Here is a tiny trained network, its code and every weight. The questions are about switching its units off for an input and a target symbol, where a switched-off unit gives its printed mean instead of its output.

import numpy as np


def w(rows, s, z=0):
    codes = np.array(rows[::2]) - 128.0
    scale = np.full(codes.shape[1], s)
    scale[-1] = z or s
    return codes * scale


def norm(h):
    return h / np.sqrt((h * h).mean(-1, keepdims=True) + 1e-5)


def f(y):
    return y / 2 * (1 + np.tanh(0.7978845608 * (y + 0.044715 * y**3)))


def softmax(a):
    e = np.exp(a - a.max(-1, keepdims=True))
    return e / e.sum(-1, keepdims=True)


def log_softmax(a):
    a = a - a.max(-1, keepdims=True)
    return a - np.log(np.exp(a).sum(-1, keepdims=True))


def net(x, mask):
    ids = ['ζπστφω'.index(c) for c in x.split()]
    T = len(ids)
    res = E[ids] + P[:T]
    r = norm(res)
    for j in range(2):
        rows = slice(4 * j, 4 * j + 4)
        q, k, v = (r @ M[0][rows].T for M in (Q, K, V))
        z = softmax(np.where(np.tri(T) > 0, q @ k.T / 4**0.5, -1e9)) @ v
        o = O[0][rows]
        res = res + np.where(mask[j], z, o[:, -1]) @ o[:, :-1]
    y = f(norm(res) @ A[0][:, :-1].T + A[0][:, -1])
    res = res + np.where(mask[2:14], y, B[0][:, -1]) @ B[0][:, :-1]
    return log_softmax(norm(res)[-1] @ U[:, :-1].T + U[:, -1])


Q, K, V, O, A, B = {}, {}, {}, {}, {}, {}
E = w([
[107,81,24,149],'ζ',
[161,202,45,67],'π',
[173,93,172,134],'σ',
[150,109,158,25],'τ',
[243,176,1,229],'φ',
[42,180,124,192],'ω',
],0.015)
P = w([
[6,62,113,107],'0',
[56,66,110,112],'1',
[82,66,110,117],'2',
[100,74,116,120],'3',
[114,78,120,119],'4',
[125,86,126,119],'5',
[135,94,131,121],'6',
[144,100,139,124],'7',
[149,111,145,126],'8',
[157,117,153,128],'9',
[163,130,161,130],'10',
[171,145,169,130],'11',
[173,148,175,132],'12',
],0.011)
Q[0] = w([
[104,152,224,105],'H1',
[122,151,119,205],'H1',
[230,152,164,185],'H1',
[126,12,208,188],'H1',
[7,60,110,182],'H2',
[155,1,140,22],'H2',
[44,200,130,225],'H2',
[233,106,191,73],'H2',
],0.0095)
K[0] = w([
[111,165,159,137],'H1',
[83,153,146,178],'H1',
[191,164,195,155],'H1',
[132,25,185,209],'H1',
[46,70,92,85],'H2',
[200,83,62,49],'H2',
[11,187,170,175],'H2',
[207,177,182,87],'H2',
],0.012)
V[0] = w([
[67,165,186,216],'H1',
[196,98,142,74],'H1',
[78,2,15,102],'H1',
[216,106,128,147],'H1',
[148,112,112,153],'H2',
[149,193,223,187],'H2',
[96,28,127,100],'H2',
[28,103,121,188],'H2',
],0.0064)
O[0] = w([
[168,181,63,104,110],'H1',
[3,140,140,185,110],'H1',
[162,127,244,193,254],'H1',
[29,162,159,124,95],'H1',
[133,131,145,143,123],'H2',
[141,8,165,145,69],'H2',
[142,199,122,63,184],'H2',
[71,137,201,162,212],'H2',
],0.0069,0.0042)
A[0] = w([
[118,145,176,153,63],'N1',
[199,132,197,150,1],'N2',
[245,145,177,32,191],'N3',
[171,171,171,155,24],'N4',
[46,10,148,88,31],'N5',
[123,204,171,137,110],'N6',
[129,44,15,88,64],'N7',
[102,135,152,120,73],'N8',
[138,112,201,194,99],'N9',
[136,29,80,16,64],'N10',
[81,130,247,85,149],'N11',
[80,127,184,28,9],'N12',
],0.011,0.003)
B[0] = w([
[153,134,98,83,164],'N1',
[60,177,11,87,157],'N2',
[121,63,115,176,227],'N3',
[88,94,88,103,149],'N4',
[106,93,124,96,160],'N5',
[157,80,117,89,183],'N6',
[44,115,126,98,129],'N7',
[166,146,104,110,132],'N8',
[146,153,102,74,231],'N9',
[228,181,156,90,159],'N10',
[145,107,142,195,254],'N11',
[195,209,149,98,173],'N12',
],0.011,0.0069)
U = w([
[7,133,182,134,254],'ζ',
[191,228,15,254,8],'π',
[92,198,68,10,201],'σ',
[122,85,78,133,74],'τ',
[120,128,101,127,73],'φ',
[203,103,202,85,180],'ω',
],0.012,0.0099)

Each question gives the input, a string of symbols that net reads in full, and the target symbol t.
The units are the heads (4 rows each of Q, K, V and O) and the neurons (one row each of A and B). Each row of codes is followed by its name. A weight is (code - 128) times the scale printed after its matrix; where a second scale follows, it is the last column's (O, A, B and U).
mask holds one flag per unit, heads first, then neurons. A switched-off unit (its flag False) gives its mean, the last column of its rows in O or B, instead of its output. The means were averaged over made-up inputs and are rounded, as every weight is.
A unit's drop is (log p(t) with every unit on - log p(t) with that unit switched off) / (log p(t) with every unit on - log p(t) with every unit switched off).
The circuit of an input: a set's keep is (log p(t) with only the set's units on - log p(t) with every unit switched off) / (log p(t) with every unit on - log p(t) with every unit switched off). Starting from the 12 units with the biggest drops (on a tie, the unit counted first), units are removed one at a time, each time the one whose removal leaves the highest keep (on an exact tie, the one counted first), for as long as the keep stays at least 0.8.
units of the circuit, in order: the units of the circuit, biggest drop first
most important unit: the unit with the biggest drop
k most important neurons: the k neurons with the biggest drops, biggest first
heads that matter: for each layer, one digit per head in row order, 1 if its drop is at least 0.15 and else 0, layers parted by /
drop of u: that unit's drop, to one decimal
input σ ω φ ζ π σ φ ω σ π φ ω ω, target σ: units of the circuit, in order => H1, N11
input ζ π π σ π ω ζ ζ σ σ ω φ ζ, target σ: units of the circuit, in order => N11, N3
input σ τ σ, target π: most important neuron => N11
input σ ζ ω ω, target π: 4 most important neurons => N9, N3, N1, N5
input σ τ ζ ζ φ τ σ, target π: units of the circuit, in order => H2, N11, N2, H1
input σ σ ω σ σ σ ω ω ω σ, target τ: 2 most important neurons => N2, N11
input σ π σ, target σ: units of the circuit, in order => N2, H2
input σ ω σ φ σ ω τ π τ ω ω π ζ, target ζ: heads that matter => 00
input π ω σ ω π, target τ: units of the circuit, in order => N3, H1
input ω ζ π ω π ω π ω π, target τ: 2 most important neurons => N3, N12
input τ π σ σ π, target ω: 4 most important neurons => N2, N3, N9, N4
input σ π ζ σ, target σ: 4 most important neurons => N2, N9, N1, N3
input π π σ ω ζ ω ζ ζ ω ω σ ζ, target σ: 2 most important neurons => N11, N3
input π σ σ ω σ σ π, target ω: most important unit => N2
input π ζ ζ σ ω ω π ω, target σ: 2 most important neurons => N9, N3
input ζ ω ζ φ σ ω, target π: 3 most important neurons => N11, N9, N5
input π ζ φ ζ, target π: drop of N10 => 0.2
input π ω ζ, target ζ: drop of H1 => 0.2
input ω σ ω φ ζ ω ζ ζ φ φ σ, target τ: drop of N11 => 0.1
input ω ζ ω τ φ ω ζ, target π: most important neuron => N3
